Below are the code and all the weights of a small trained network. Each question names an input and a class and asks about switching units off, where a switched-off unit gives its printed mean instead of its output.

import numpy as np


def w(rows, s, z=0):
    codes = np.array(rows[::2]) - 128.0
    scale = np.full(codes.shape[1], s)
    scale[-1] = z or s
    return codes * scale


def norm(h):
    return h / np.sqrt((h * h).mean(-1, keepdims=True) + 1e-5)


def f(y):
    return np.maximum(y, 0)


def log_softmax(a):
    a = a - a.max(-1, keepdims=True)
    return a - np.log(np.exp(a).sum(-1, keepdims=True))


def net(x, mask):
    res = np.array(x, float).reshape(1, 5) / 4 @ E
    u = 0
    for l in range(2):
        y = f(norm(res) @ A[l][:, :-1].T + A[l][:, -1])
        res = res + np.where(mask[u : u + 9], y, B[l][:, -1]) @ B[l][:, :-1]
        u += 9
    return log_softmax(norm(res)[-1] @ U[:, :-1].T + U[:, -1])


A, B = {}, {}
E = w([
[90,48,46,197,122],'x0',
[189,134,65,92,140],'x1',
[128,110,126,116,149],'x2',
[254,78,167,129,177],'x3',
[163,151,101,120,131],'x4',
],0.0093)
A[0] = w([
[183,88,87,40,94,172],'0.n0',
[85,218,147,2,76,142],'0.n1',
[62,157,95,88,149,251],'0.n2',
[153,129,170,57,143,111],'0.n3',
[179,174,208,224,142,126],'0.n4',
[134,181,79,127,142,103],'0.n5',
[82,153,182,95,73,108],'0.n6',
[104,92,122,44,106,127],'0.n7',
[120,118,199,85,90,166],'0.n8',
],0.009,0.0028)
B[0] = w([
[44,151,203,221,130,216],'0.n0',
[155,170,107,81,213,255],'0.n1',
[2,148,74,42,46,226],'0.n2',
[109,191,151,136,67,202],'0.n3',
[138,97,97,144,100,205],'0.n4',
[93,79,81,77,136,158],'0.n5',
[101,122,85,99,220,197],'0.n6',
[126,188,128,108,189,150],'0.n7',
[170,201,173,94,176,197],'0.n8',
],0.0079,0.0053)
A[1] = w([
[50,32,54,135,4,128],'1.n0',
[186,49,115,152,44,145],'1.n1',
[127,74,118,233,54,55],'1.n2',
[191,96,209,74,166,177],'1.n3',
[208,202,151,173,108,144],'1.n4',
[174,3,128,192,212,82],'1.n5',
[25,245,184,67,109,75],'1.n6',
[56,86,203,2,23,253],'1.n7',
[217,141,208,76,131,202],'1.n8',
],0.0074,0.0018)
B[1] = w([
[35,86,85,150,78,254],'1.n0',
[98,100,165,2,216,178],'1.n1',
[209,120,143,155,172,198],'1.n2',
[94,153,125,207,65,202],'1.n3',
[32,87,197,176,162,189],'1.n4',
[195,77,99,89,200,219],'1.n5',
[202,126,115,85,149,246],'1.n6',
[207,145,80,137,88,197],'1.n7',
[18,186,175,224,88,217],'1.n8',
],0.0086,0.0063)
U = w([
[95,247,110,29,180,111],'0',
[166,17,143,178,204,157],'1',
[187,107,178,93,73,5],'2',
[17,119,60,149,80,184],'3',
[74,195,236,227,144,174],'4',
[192,132,147,160,51,3],'5',
],0.014,0.0066)

Each question gives the input, the list of numbers given to net, and the class t.
The units are the neurons (one row each of A and B). Each row of codes is followed by its name. A weight is (code - 128) times the scale printed after its matrix; where a second scale follows, it is the last column's (A, B and U).
mask holds one flag per neuron, layer by layer. A switched-off neuron (its flag False) gives its mean, the last column of its row in B, instead of its output. The means were averaged over made-up inputs and are rounded, as every weight is.
A unit's drop is (log p(t) with every unit on - log p(t) with that unit switched off) / (log p(t) with every unit on - log p(t) with every unit switched off).
The circuit of an input: a set's keep is (log p(t) with only the set's units on - log p(t) with every unit switched off) / (log p(t) with every unit on - log p(t) with every unit switched off). Starting from the 12 units with the biggest drops (on a tie, the unit counted first), units are removed one at a time, each time the one whose removal leaves the highest keep (on an exact tie, the one counted first), for as long as the keep stays at least 0.8.
circuit, biggest first: the units of the circuit, biggest drop first
top k neurons: the k neurons with the biggest drops, biggest first
top k neurons in layer l: the k neurons of layer l with the biggest drops, biggest first
drop when u is switched off: that unit's drop, to one decimal
input [8,-8,-3,1,-4], class 1: circuit, biggest first -> 1.n2; 1.n8
input [0,8,-8,-8,-7], class 0: circuit, biggest first -> 0.n1
input [-7,-6,5,-1,-2], class 0: top 2 neurons -> 0.n6; 1.n6
input [2,5,-3,2,8], class 1: top 2 neurons in layer 0 -> 0.n2; 0.n0
input [-1,6,7,1,0], class 4: top 3 neurons -> 0.n2; 0.n6; 1.n5
input [-1,2,8,-8,-1], class 0: top 2 neurons in layer 0 -> 0.n1; 0.n7
input [0,-4,7,-5,8], class 0: top 2 neurons -> 0.n1; 1.n6
input [5,-6,1,1,5], class 1: top 2 neurons -> 0.n2; 1.n2
input [0,-8,2,0,-3], class 0: top 3 neurons in layer 0 -> 0.n8; 0.n6; 0.n0
input [-7,-1,-7,-8,-8], class 0: drop when 0.n5 is switched off -> 0.0
input [0,2,5,2,-7], class 4: drop when 0.n2 is switched off -> 1.2
input [7,-5,4,2,-4], class 1: drop when 1.n5 is switched off -> 0.1
